Here is a tiny trained network, its code and every weight. The questions are about switching its units off for an input and a class, where a switched-off unit gives its printed mean instead of its output.

import numpy as np


def w(rows, s, z=0):
    codes = np.array(rows[::2]) - 128.0
    scale = np.full(codes.shape[1], s)
    scale[-1] = z or s
    return codes * scale


def f(y):
    return np.maximum(y, 0)


def log_softmax(a):
    a = a - a.max(-1, keepdims=True)
    return a - np.log(np.exp(a).sum(-1, keepdims=True))


def net(x, mask):
    res = np.array(x, float).reshape(1, 7) / 4 @ E
    y = f(res @ A[0][:, :-1].T + A[0][:, -1])
    res = res + np.where(mask, y, B[0][:, -1]) @ B[0][:, :-1]
    return log_softmax(res[-1] @ U[:, :-1].T + U[:, -1])


A, B = {}, {}
E = w([
[157,215,58,123,73,218,145,221,71],'x0',
[134,145,125,120,130,117,123,115,117],'x1',
[180,85,18,61,217,170,204,78,177],'x2',
[120,126,141,123,152,122,137,123,91],'x3',
[132,140,127,113,108,121,130,116,134],'x4',
[143,156,124,127,133,118,114,123,135],'x5',
[39,187,170,56,176,254,97,99,154],'x6',
],0.0077)
A[0] = w([
[61,171,165,76,228,199,88,97,223,32],'neuron 0',
[193,92,3,89,170,164,172,57,139,35],'neuron 1',
[129,28,139,78,101,100,119,60,171,220],'neuron 2',
[169,175,6,128,94,228,187,182,58,49],'neuron 3',
[242,62,40,163,96,25,150,121,114,11],'neuron 4',
[115,72,155,142,137,109,122,58,188,3],'neuron 5',
[130,100,160,148,198,71,162,71,172,74],'neuron 6',
[127,71,220,126,192,89,133,26,207,39],'neuron 7',
[43,191,102,49,154,187,138,70,152,40],'neuron 8',
[131,86,36,87,217,182,203,137,177,51],'neuron 9',
[182,80,60,38,181,139,149,74,200,74],'neuron 10',
[208,139,83,180,144,70,168,117,157,184],'neuron 11',
[162,128,62,133,192,138,200,106,130,37],'neuron 12',
[76,177,180,111,132,166,47,121,164,69],'neuron 13',
[61,147,126,38,155,211,135,70,155,54],'neuron 14',
],0.0062,0.0034)
B[0] = w([
[59,92,64,187,172,179,128,131,95,230],'neuron 0',
[200,73,213,131,48,70,51,82,100,235],'neuron 1',
[168,160,117,73,189,127,171,182,188,224],'neuron 2',
[172,192,105,4,139,16,115,250,186,254],'neuron 3',
[1,74,20,186,171,95,154,92,31,243],'neuron 4',
[85,145,93,70,148,68,82,168,144,173],'neuron 5',
[123,201,136,62,131,66,116,233,158,195],'neuron 6',
[107,173,77,16,112,58,83,198,153,226],'neuron 7',
[51,91,85,172,157,149,147,114,87,207],'neuron 8',
[130,147,214,175,126,118,45,128,110,232],'neuron 9',
[196,67,230,167,73,110,65,49,66,236],'neuron 10',
[106,122,38,218,158,153,166,99,133,223],'neuron 11',
[200,157,158,110,31,161,66,95,97,190],'neuron 12',
[107,96,112,177,140,142,116,108,99,196],'neuron 13',
[74,121,25,177,117,140,183,94,83,216],'neuron 14',
],0.0059,0.0067)
U = w([
[80,110,57,173,149,125,164,116,106,69],'0',
[126,152,112,18,134,96,128,192,162,70],'1',
[136,117,254,163,56,114,92,106,101,85],'2',
[136,129,139,126,138,131,171,131,160,254],'3',
],0.012)

Each question gives the input, the list of numbers given to net, and the class t.
The units are the neurons (one row each of A and B). Each row of codes is followed by its name. A weight is (code - 128) times the scale printed after its matrix; where a second scale follows, it is the last column's (A, B and U).
mask holds one flag per neuron, in row order. A switched-off neuron (its flag False) gives its mean, the last column of its row in B, instead of its output. The means were averaged over made-up inputs and are rounded, as every weight is.
A unit's drop is (log p(t) with every unit on - log p(t) with that unit switched off) / (log p(t) with every unit on - log p(t) with every unit switched off).
The circuit of an input: a set's keep is (log p(t) with only the set's units on - log p(t) with every unit switched off) / (log p(t) with every unit on - log p(t) with every unit switched off). Starting from the 12 units with the biggest drops (on a tie, the unit counted first), units are removed one at a time, each time the one whose removal leaves the highest keep (on an exact tie, the one counted first), for as long as the keep stays at least 0.8.
circuit, biggest first: the units of the circuit, biggest drop first
top k neurons: the k neurons with the biggest drops, biggest first
drop of u: that unit's drop, to one decimal
input [7,2,3,5,5,3,7], class 0: top 4 neurons => (neuron 14; neuron 8; neuron 0; neuron 7)
input [7,4,8,7,-8,6,4], class 2: circuit, biggest first => (neuron 1; neuron 9)
input [-6,-4,6,5,-4,8,4], class 1: circuit, biggest first => (neuron 7)
input [0,-4,8,4,3,-3,-5], class 2: top 2 neurons => (neuron 1; neuron 10)
input [0,2,6,-5,6,-5,3], class 2: circuit, biggest first => (neuron 10; neuron 1)
input [-3,2,1,4,5,7,5], class 0: circuit, biggest first => (neuron 0; neuron 14)
input [-7,-7,-3,-8,-4,6,-6], class 1: circuit, biggest first => (neuron 7; neuron 6)
input [-3,-5,-3,-3,2,4,-5], class 0: circuit, biggest first => (neuron 4; neuron 1)
input [3,6,8,-4,-1,-5,-6], class 2: circuit, biggest first => (neuron 1; neuron 10)
input [-7,7,-6,4,2,0,4], class 1: circuit, biggest first => (neuron 7; neuron 10)
input [-7,0,1,-7,5,5,-8], class 0: top 3 neurons => (neuron 4; neuron 11; neuron 3)
input [-2,-4,7,-6,-5,7,4], class 2: circuit, biggest first => (neuron 10; neuron 1)
input [8,-8,-7,-6,-4,-7,-1], class 1: top 2 neurons => (neuron 3; neuron 10)
input [-7,1,4,0,4,7,8], class 0: circuit, biggest first => (neuron 0)
input [-5,1,-4,7,-8,0,-4], class 3: drop of neuron 5 => 0.0
input [7,-2,-5,-5,7,-1,0], class 1: drop of neuron 10 => 0.2
input [8,-8,4,-2,-6,0,-4], class 1: drop of neuron 3 => 2.0
